Here is a tiny trained network, its code and every weight. The questions are about switching its units off for an input and a class, where a switched-off unit gives its printed mean instead of its output.

import numpy as np


def w(rows, s, z=0):
    codes = np.array(rows[::2]) - 128.0
    scale = np.full(codes.shape[1], s)
    scale[-1] = z or s
    return codes * scale


def norm(h):
    return h / np.sqrt((h * h).mean(-1, keepdims=True) + 1e-5)


def f(y):
    return np.maximum(y, 0)


def log_softmax(a):
    a = a - a.max(-1, keepdims=True)
    return a - np.log(np.exp(a).sum(-1, keepdims=True))


def net(x, mask):
    res = np.array(x, float).reshape(1, 2) / 4 @ E
    u = 0
    for l in range(2):
        y = f(norm(res) @ A[l][:, :-1].T + A[l][:, -1])
        res = res + np.where(mask[u : u + 7], y, B[l][:, -1]) @ B[l][:, :-1]
        u += 7
    return log_softmax(norm(res)[-1] @ U[:, :-1].T + U[:, -1])


A, B = {}, {}
E = w([
[153,250,78,26,183,118,102,93,134],'x0',
[171,122,204,56,116,92,198,115,159],'x1',
],0.011)
A[0] = w([
[92,64,115,105,85,139,163,201,145,188],'0.n1',
[95,99,131,100,134,66,95,133,104,82],'0.n2',
[139,80,100,76,139,159,136,165,107,55],'0.n3',
[64,134,95,182,153,227,52,196,2,221],'0.n4',
[142,118,124,113,100,105,82,150,147,53],'0.n5',
[198,131,155,163,158,47,83,146,111,3],'0.n6',
[189,147,144,65,107,154,157,82,148,193],'0.n7',
],0.0077,0.0017)
B[0] = w([
[169,139,142,102,111,34,65,91,100,195],'0.n1',
[61,140,104,147,181,32,102,165,133,128],'0.n2',
[128,92,117,68,143,91,99,117,148,128],'0.n3',
[77,86,75,89,130,180,197,50,164,255],'0.n4',
[153,60,110,153,132,134,172,220,69,128],'0.n5',
[110,139,71,163,64,141,14,163,77,128],'0.n6',
[56,2,115,113,180,133,71,146,61,205],'0.n7',
],0.0086,0.009)
A[1] = w([
[132,21,131,254,88,155,197,220,170,111],'1.n1',
[228,41,208,14,125,140,165,114,136,148],'1.n2',
[116,112,128,201,97,135,167,143,180,132],'1.n3',
[71,28,64,99,220,203,126,135,167,207],'1.n4',
[130,182,123,119,58,104,167,160,161,13],'1.n5',
[165,210,109,49,135,111,58,142,168,2],'1.n6',
[171,103,108,109,30,78,180,35,137,127],'1.n7',
],0.0078,0.0013)
B[1] = w([
[145,131,147,51,142,169,90,62,73,186],'1.n1',
[91,147,57,168,127,211,145,99,170,213],'1.n2',
[206,252,137,17,193,90,62,134,126,153],'1.n3',
[148,124,183,177,110,117,146,179,151,246],'1.n4',
[129,142,187,108,49,77,88,146,148,128],'1.n5',
[173,158,215,206,102,114,62,80,85,157],'1.n6',
[114,204,93,167,169,78,125,211,128,182],'1.n7',
],0.011,0.013)
U = w([
[64,104,69,125,155,252,175,6,174,156],'0',
[191,210,164,116,155,150,40,87,44,161],'1',
[84,136,117,204,144,128,160,193,187,227],'2',
[151,109,134,71,47,44,163,152,145,22],'3',
[185,116,136,35,59,70,203,192,125,11],'4',
[180,114,127,73,47,49,172,188,130,15],'5',
[169,114,127,83,46,35,184,173,112,3],'6',
],0.011,0.0057)

Each question gives the input, the list of numbers given to net, and the class t.
The units are the neurons (one row each of A and B). Each row of codes is followed by its name. A weight is (code - 128) times the scale printed after its matrix; where a second scale follows, it is the last column's (A, B and U).
mask holds one flag per neuron, layer by layer. A switched-off neuron (its flag False) gives its mean, the last column of its row in B, instead of its output. The means were averaged over made-up inputs and are rounded, as every weight is.
A unit's drop is (log p(t) with every unit on - log p(t) with that unit switched off) / (log p(t) with every unit on - log p(t) with every unit switched off).
The circuit of an input: a set's keep is (log p(t) with only the set's units on - log p(t) with every unit switched off) / (log p(t) with every unit on - log p(t) with every unit switched off). Starting from the 12 units with the biggest drops (on a tie, the unit counted first), units are removed one at a time, each time the one whose removal leaves the highest keep (on an exact tie, the one counted first), for as long as the keep stays at least 0.8.
units of the circuit, in order: the units of the circuit, biggest drop first
unit that matters most: the unit with the biggest drop
k most important neurons: the k neurons with the biggest drops, biggest first
top k neurons in layer l: the k neurons of layer l with the biggest drops, biggest first
input [0,2], class 2: units of the circuit, in order => (1.n1)
input [5,6], class 0: 2 most important neurons => (1.n2, 0.n7)
input [-5,-3], class 1: units of the circuit, in order => (1.n1, 1.n2)
input [3,3], class 2: units of the circuit, in order => (0.n7, 1.n1, 1.n4)
input [6,6], class 0: 2 most important neurons => (1.n2, 0.n7)
input [3,0], class 2: 2 most important neurons => (0.n1, 1.n1)
input [-6,-7], class 0: top 2 neurons in layer 1 => (1.n1, 1.n6)
input [-5,4], class 1: top 2 neurons in layer 0 => (0.n4, 0.n7)
input [0,-1], class 2: 3 most important neurons => (1.n1, 1.n4, 1.n7)
input [-1,6], class 0: 4 most important neurons => (1.n2, 1.n4, 0.n4, 0.n7)
input [-6,-5], class 1: 4 most important neurons => (1.n1, 1.n2, 1.n3, 0.n7)
input [-3,2], class 2: 2 most important neurons => (0.n1, 1.n7)
input [3,-2], class 2: top 3 neurons in layer 1 => (1.n4, 1.n1, 1.n2)
input [-7,8], class 0: unit that matters most => 1.n2
input [1,-2], class 2: 3 most important neurons => (1.n4, 1.n1, 1.n2)
input [2,7], class 0: 2 most important neurons => (1.n2, 1.n7)
input [-1,1], class 2: 2 most important neurons => (1.n1, 0.n1)
input [-4,-2], class 1: top 3 neurons in layer 1 => (1.n1, 1.n3, 1.n2)
input [-5,6], class 0: top 2 neurons in layer 1 => (1.n2, 1.n4)
input [3,-1], class 2: unit that matters most => 0.n1
